Below is a small trained network, with its code and all its weights. Each question gives an input and a class and asks what happens when units are switched off, that is, made to give their printed mean instead of their output.

import numpy as np


def w(rows, s, z=0):
    codes = np.array(rows[::2]) - 128.0
    scale = np.full(codes.shape[1], s)
    scale[-1] = z or s
    return codes * scale


def f(y):
    return np.maximum(y, 0)


def log_softmax(a):
    a = a - a.max(-1, keepdims=True)
    return a - np.log(np.exp(a).sum(-1, keepdims=True))


def net(x, mask):
    res = np.array(x, float).reshape(1, 8) / 4 @ E
    y = f(res @ A[0][:, :-1].T + A[0][:, -1])
    res = res + np.where(mask, y, B[0][:, -1]) @ B[0][:, :-1]
    return log_softmax(res[-1] @ U[:, :-1].T + U[:, -1])


A, B = {}, {}
E = w([
[184,162,153,47,181,22,226,154,112,62,198,177],'x0',
[127,61,171,237,106,132,178,231,32,82,109,102],'x1',
[132,128,144,112,135,150,106,124,108,108,151,108],'x2',
[75,173,83,210,153,142,93,101,150,15,130,186],'x3',
[203,92,38,183,167,188,199,105,177,117,203,63],'x4',
[192,138,104,150,177,176,107,101,18,195,97,229],'x5',
[118,126,119,113,129,144,153,142,134,120,100,138],'x6',
[82,27,189,144,255,117,170,64,180,172,117,174],'x7',
],0.0069)
A[0] = w([
[90,82,139,125,200,117,123,129,139,146,135,133,10],'N0',
[54,100,115,140,114,82,143,167,233,82,156,77,77],'N1',
[55,67,67,197,91,201,54,114,143,162,60,97,35],'N2',
[99,100,182,155,228,97,141,91,171,136,149,142,70],'N3',
[129,137,20,150,177,143,104,107,148,23,154,173,255],'N4',
[88,109,169,148,84,127,137,147,209,105,145,79,55],'N5',
[103,40,167,140,212,121,142,100,132,102,123,147,76],'N6',
[121,145,121,118,134,185,61,42,169,145,73,98,70],'N7',
[71,129,109,229,155,102,137,132,89,47,150,136,218],'N8',
[175,161,68,169,174,193,94,126,94,139,89,230,96],'N9',
[62,128,179,120,123,69,98,164,110,143,58,105,118],'N10',
[167,88,180,63,105,84,139,162,85,174,109,96,207],'N11',
[213,79,88,179,106,156,188,68,136,137,115,52,36],'N12',
[76,187,207,135,147,106,74,106,129,51,38,185,124],'N13',
[122,70,147,77,157,87,182,61,139,114,140,150,137],'N14',
[174,70,191,249,127,114,174,238,63,158,138,116,124],'N15',
[167,119,77,181,164,197,194,140,150,68,141,112,159],'N16',
[149,146,70,97,132,192,177,81,182,157,158,120,104],'N17',
[125,82,143,125,80,166,103,120,132,239,92,58,127],'N18',
[102,71,130,226,125,101,144,221,35,55,102,111,121],'N19',
[150,193,104,116,149,117,100,69,140,176,134,140,41],'N20',
[186,33,120,82,128,89,154,172,80,220,121,57,148],'N21',
[170,133,2,201,202,174,146,109,162,113,168,95,100],'N22',
[185,108,96,151,178,177,109,99,44,151,97,185,16],'N23',
[64,126,123,89,126,82,180,147,153,79,166,73,78],'N24',
[143,119,95,167,168,112,130,107,13,149,136,136,47],'N25',
[196,150,117,155,146,71,174,104,127,124,239,140,123],'N26',
[94,128,180,120,85,113,125,124,181,84,98,59,6],'N27',
[39,81,132,149,187,167,143,131,121,181,120,101,109],'N28',
[169,172,156,105,182,51,160,136,99,72,146,140,30],'N29',
[157,164,158,52,166,103,231,159,105,103,164,189,58],'N30',
[119,244,66,27,166,99,59,26,195,162,133,161,157],'N31',
[89,95,181,137,211,106,128,95,158,128,120,117,67],'N32',
[173,159,175,61,166,66,198,170,131,81,181,175,16],'N33',
[183,107,61,148,168,166,180,58,134,95,185,68,51],'N34',
[216,157,145,112,164,151,148,127,53,195,112,160,120],'N35',
[89,145,165,134,121,99,149,120,163,85,149,74,43],'N36',
[34,148,175,44,105,89,32,163,80,175,117,217,139],'N37',
[94,68,197,113,194,158,150,64,144,132,112,158,67],'N38',
[193,183,154,86,192,73,151,149,108,102,177,179,69],'N39',
[161,200,40,135,15,160,65,158,130,112,120,100,158],'N40',
[87,85,150,126,88,68,155,122,166,144,126,15,80],'N41',
[43,179,152,153,119,93,127,91,105,81,84,179,208],'N42',
[143,115,153,28,109,137,194,129,121,181,125,70,193],'N43',
[66,76,192,140,94,113,139,158,78,120,115,139,23],'N44',
[197,226,90,109,46,116,123,174,89,104,139,101,57],'N45',
[164,224,55,81,53,116,133,169,79,59,125,98,97],'N46',
[132,99,113,145,122,199,6,53,159,193,127,103,171],'N47',
],0.0061,0.0037)
B[0] = w([
[191,100,72,130,146,114,141,174,122,184,129,124,154],'N0',
[84,110,75,75,64,161,151,57,87,136,229,161,197],'N1',
[75,212,49,189,162,144,30,229,81,84,86,64,216],'N2',
[210,99,81,153,124,134,116,161,167,188,159,129,194],'N3',
[144,39,163,190,159,97,89,52,171,68,116,201,223],'N4',
[71,151,56,86,83,174,172,51,64,145,199,160,175],'N5',
[170,75,97,137,143,136,98,212,146,221,160,186,188],'N6',
[104,179,127,152,146,134,152,192,138,95,94,116,185],'N7',
[151,123,164,113,122,191,85,84,210,55,102,203,207],'N8',
[44,106,98,67,37,150,137,82,77,122,221,193,196],'N9',
[138,130,152,101,59,135,185,104,88,140,137,69,182],'N10',
[127,96,176,190,141,112,55,46,192,60,129,160,210],'N11',
[166,137,214,151,93,44,181,118,32,128,78,38,179],'N12',
[187,61,206,152,70,71,131,87,72,152,76,72,211],'N13',
[154,111,127,161,97,162,93,188,154,129,144,120,195],'N14',
[194,254,148,51,155,220,195,154,209,76,152,127,228],'N15',
[128,98,215,135,63,107,119,122,100,143,75,61,194],'N16',
[139,163,202,115,94,139,173,117,112,105,114,100,177],'N17',
[63,158,106,215,144,104,63,150,127,28,87,143,205],'N18',
[178,194,152,74,184,211,181,157,222,87,113,121,221],'N19',
[132,210,135,78,137,226,193,143,139,115,153,121,160],'N20',
[119,95,157,138,134,120,32,48,194,34,121,208,218],'N21',
[170,92,193,143,35,47,180,88,33,142,71,64,197],'N22',
[65,140,37,58,43,195,190,54,65,163,202,156,178],'N23',
[48,133,91,97,80,154,153,93,125,168,213,141,181],'N24',
[78,145,113,65,62,208,149,60,104,158,204,135,163],'N25',
[66,164,118,226,94,126,98,163,111,96,77,72,186],'N26',
[78,119,73,46,79,163,164,80,46,183,159,163,164],'N27',
[128,127,111,172,152,135,103,188,168,169,104,119,182],'N28',
[33,171,56,218,132,115,101,172,89,150,65,83,175],'N29',
[54,163,106,221,133,111,94,195,61,73,108,93,196],'N30',
[186,201,222,54,187,244,208,184,255,81,125,120,255],'N31',
[198,92,87,137,128,114,102,191,129,185,150,133,180],'N32',
[47,210,70,169,131,112,99,211,66,70,71,83,197],'N33',
[183,112,193,159,82,65,181,90,42,156,85,28,181],'N34',
[58,97,99,93,41,172,122,56,94,124,209,203,189],'N35',
[103,93,82,67,73,164,142,93,86,145,173,120,160],'N36',
[168,111,185,167,72,72,242,96,30,175,117,12,230],'N37',
[197,77,98,162,112,129,98,181,153,229,186,144,194],'N38',
[25,181,91,162,125,187,74,164,93,101,119,73,190],'N39',
[170,39,122,169,148,126,121,187,146,182,157,175,222],'N40',
[74,129,81,54,50,177,153,73,106,142,197,185,192],'N41',
[135,63,183,176,77,99,103,64,138,94,108,95,208],'N42',
[147,66,187,187,110,98,64,59,172,37,87,198,211],'N43',
[217,175,138,94,137,160,188,161,133,122,62,72,163],'N44',
[214,68,114,150,151,114,101,190,164,229,159,171,191],'N45',
[184,40,111,147,157,102,86,171,147,232,199,203,205],'N46',
[64,168,141,195,104,122,156,179,131,85,130,125,229],'N47',
],0.0053,0.0088)
U = w([
[179,107,207,117,97,66,203,119,19,171,84,16,48],'0',
[38,185,8,181,164,134,74,235,84,89,84,68,43],'1',
[56,106,4,23,99,184,178,47,59,162,220,172,22],'2',
[207,206,151,46,185,211,211,200,201,89,122,110,54],'3',
[230,32,52,144,163,104,93,252,135,254,167,161,32],'4',
[123,97,148,145,122,127,124,126,126,100,123,139,255],'5',
[136,61,147,144,156,93,43,42,155,26,103,183,84],'6',
],0.0071,0.0052)

Each question gives the input, the list of numbers given to net, and the class t.
The units are the neurons (one row each of A and B). Each row of codes is followed by its name. A weight is (code - 128) times the scale printed after its matrix; where a second scale follows, it is the last column's (A, B and U).
mask holds one flag per neuron, in row order. A switched-off neuron (its flag False) gives its mean, the last column of its row in B, instead of its output. The means were averaged over made-up inputs and are rounded, as every weight is.
A unit's drop is (log p(t) with every unit on - log p(t) with that unit switched off) / (log p(t) with every unit on - log p(t) with every unit switched off).
The circuit of an input: a set's keep is (log p(t) with only the set's units on - log p(t) with every unit switched off) / (log p(t) with every unit on - log p(t) with every unit switched off). Starting from the 12 units with the biggest drops (on a tie, the unit counted first), units are removed one at a time, each time the one whose removal leaves the highest keep (on an exact tie, the one counted first), for as long as the keep stays at least 0.8.
circuit, biggest first: the units of the circuit, biggest drop first
unit that matters most: the unit with the biggest drop
k most important neurons: the k neurons with the biggest drops, biggest first
drop of u: that unit's drop, to one decimal
input [-3,6,5,7,-8,1,-7,8], class 0: circuit, biggest first	(N13; N37)
input [-5,-4,-8,-5,-1,-4,0,-3], class 1: circuit, biggest first	(N18)
input [6,-1,2,-8,7,-1,-3,-6], class 6: circuit, biggest first	(N21; N43)
input [-5,-6,-1,6,8,1,-8,7], class 0: circuit, biggest first	(N22; N34)
input [0,3,-2,0,5,7,7,-1], class 2: 2 most important neurons	(N23; N9)
input [8,-6,0,-1,-5,-2,6,6], class 1: circuit, biggest first	(N33; N30)
input [-3,-1,-1,7,4,3,-4,7], class 4: circuit, biggest first	(N6; N38)
input [1,3,-2,5,-6,3,4,-4], class 0: circuit, biggest first	(N37; N13)
input [6,-5,-5,-6,-2,-6,-3,-8], class 4: 2 most important neurons	(N46; N45)
input [-5,1,3,8,-8,3,5,-5], class 0: 2 most important neurons	(N37; N13)
input [-1,8,3,-3,-3,8,2,2], class 2: 2 most important neurons	(N23; N35)
input [-1,7,0,5,-5,4,-5,-1], class 3: circuit, biggest first	(N19; N15)
input [1,0,-2,-5,3,-5,-1,3], class 2: circuit, biggest first	(N41; N1)
input [-7,-6,-4,8,0,8,-1,6], class 2: circuit, biggest first	(N9)
input [4,5,-5,-8,6,6,-2,-5], class 6: circuit, biggest first	(N21; N11)
input [3,5,8,1,7,6,-7,-8], class 4: 3 most important neurons	(N46; N45; N40)
input [2,-4,-6,-2,8,-7,-2,-8], class 0: 2 most important neurons	(N34; N22)
input [-8,0,8,3,-8,-8,4,8], class 0: 3 most important neurons	(N13; N37; N10)
input [8,0,-1,3,-5,8,4,-8], class 1: 3 most important neurons	(N39; N30; N33)
input [6,-4,7,-8,-3,-4,-6,3], class 6: unit that matters most	N43
input [2,7,-2,6,-3,-3,-6,-7], class 3: 2 most important neurons	(N19; N15)
input [-7,-7,-7,2,2,-6,0,-2], class 1: 4 most important neurons	(N2; N15; N47; N19)
input [-7,6,6,7,-1,-3,-5,7], class 1: 2 most important neurons	(N2; N31)
input [-7,2,4,-5,7,-1,-3,5], class 0: 3 most important neurons	(N12; N22; N34)
input [5,-5,4,5,5,8,8,2], class 2: 3 most important neurons	(N9; N23; N35)
input [-3,-2,-6,8,-8,3,6,8], class 0: 3 most important neurons	(N37; N13; N42)
input [-6,2,-8,-6,3,7,-5,6], class 2: circuit, biggest first	(N23)
input [8,0,-5,-5,-7,4,8,8], class 1: 3 most important neurons	(N33; N30; N39)
input [8,-6,-3,-7,-6,7,5,1], class 1: drop of N17	0.0
